Below is a small trained network, with its code and all its weights. Each question gives an input and a class and asks what happens when units are switched off, that is, made to give their printed mean instead of their output.

import numpy as np


def w(rows, s, z=0):
    codes = np.array(rows[::2]) - 128.0
    scale = np.full(codes.shape[1], s)
    scale[-1] = z or s
    return codes * scale


def f(y):
    return np.maximum(y, 0)


def log_softmax(a):
    a = a - a.max(-1, keepdims=True)
    return a - np.log(np.exp(a).sum(-1, keepdims=True))


def net(x, mask):
    res = np.array(x, float).reshape(1, 8) / 4 @ E
    y = f(res @ A[0][:, :-1].T + A[0][:, -1])
    res = res + np.where(mask, y, B[0][:, -1]) @ B[0][:, :-1]
    return log_softmax(res[-1] @ U[:, :-1].T + U[:, -1])


A, B = {}, {}
E = w([
[73,112,193],'x0',
[133,126,144],'x1',
[43,54,118],'x2',
[123,179,254],'x3',
[148,63,197],'x4',
[16,84,94],'x5',
[159,128,112],'x6',
[76,162,117],'x7',
],0.0084)
A[0] = w([
[233,101,131,174],'N0',
[140,105,186,147],'N1',
[148,72,127,141],'N2',
[179,208,158,102],'N3',
[86,117,162,207],'N4',
[208,137,177,173],'N5',
[187,106,119,254],'N6',
[191,179,167,167],'N7',
[130,137,96,208],'N8',
[36,125,116,128],'N9',
[76,187,140,174],'N10',
[117,25,197,153],'N11',
[110,105,251,213],'N12',
],0.015,0.0059)
B[0] = w([
[116,97,148,226],'N0',
[105,66,169,180],'N1',
[10,161,87,163],'N2',
[187,198,132,203],'N3',
[114,147,178,188],'N4',
[190,128,163,225],'N5',
[84,128,179,211],'N6',
[162,161,161,218],'N7',
[118,112,154,174],'N8',
[168,126,132,201],'N9',
[164,183,162,182],'N10',
[65,119,115,209],'N11',
[95,144,169,246],'N12',
],0.011,0.013)
U = w([
[166,5,93,51],'0',
[128,22,97,63],'1',
[187,166,199,99],'2',
[125,209,192,146],'3',
[8,209,127,88],'4',
[204,51,156,2],'5',
[107,117,148,225],'6',
[108,29,254,211],'7',
],0.0075,0.0052)

Each question gives the input, the list of numbers given to net, and the class t.
The units are the neurons (one row each of A and B). Each row of codes is followed by its name. A weight is (code - 128) times the scale printed after its matrix; where a second scale follows, it is the last column's (A, B and U).
mask holds one flag per neuron, in row order. A switched-off neuron (its flag False) gives its mean, the last column of its row in B, instead of its output. The means were averaged over made-up inputs and are rounded, as every weight is.
A unit's drop is (log p(t) with every unit on - log p(t) with that unit switched off) / (log p(t) with every unit on - log p(t) with every unit switched off).
The circuit of an input: a set's keep is (log p(t) with only the set's units on - log p(t) with every unit switched off) / (log p(t) with every unit on - log p(t) with every unit switched off). Starting from the 12 units with the biggest drops (on a tie, the unit counted first), units are removed one at a time, each time the one whose removal leaves the highest keep (on an exact tie, the one counted first), for as long as the keep stays at least 0.8.
circuit, biggest first: the units of the circuit, biggest drop first
top k neurons: the k neurons with the biggest drops, biggest first
drop of u: that unit's drop, to one decimal
input [-4,-3,4,-2,5,3,-8,4], class 4: circuit, biggest first : [N5; N1]
input [1,5,8,1,1,4,6,-6], class 4: top 2 neurons : [N2; N11]
input [-7,-3,3,-5,1,-3,6,2], class 4: circuit, biggest first : [N5]
input [-8,-3,8,-5,2,-4,-7,1], class 4: circuit, biggest first : [N2; N5]
input [-7,-8,4,-4,6,5,4,4], class 0: circuit, biggest first : [N12; N7]
input [-4,6,5,1,0,6,-4,-8], class 4: circuit, biggest first : [N2; N5; N11]
input [-3,-3,6,6,-5,4,-6,8], class 3: top 2 neurons : [N10; N9]
input [8,-7,1,-2,2,1,5,5], class 4: top 2 neurons : [N5; N0]
input [-6,0,-6,-7,4,7,7,4], class 0: drop of N4 : 0.2
input [2,-5,7,-1,-3,4,4,-8], class 1: drop of N4 : -0.1
input [4,3,-1,-8,-3,4,7,-4], class 1: drop of N12 : 0.3
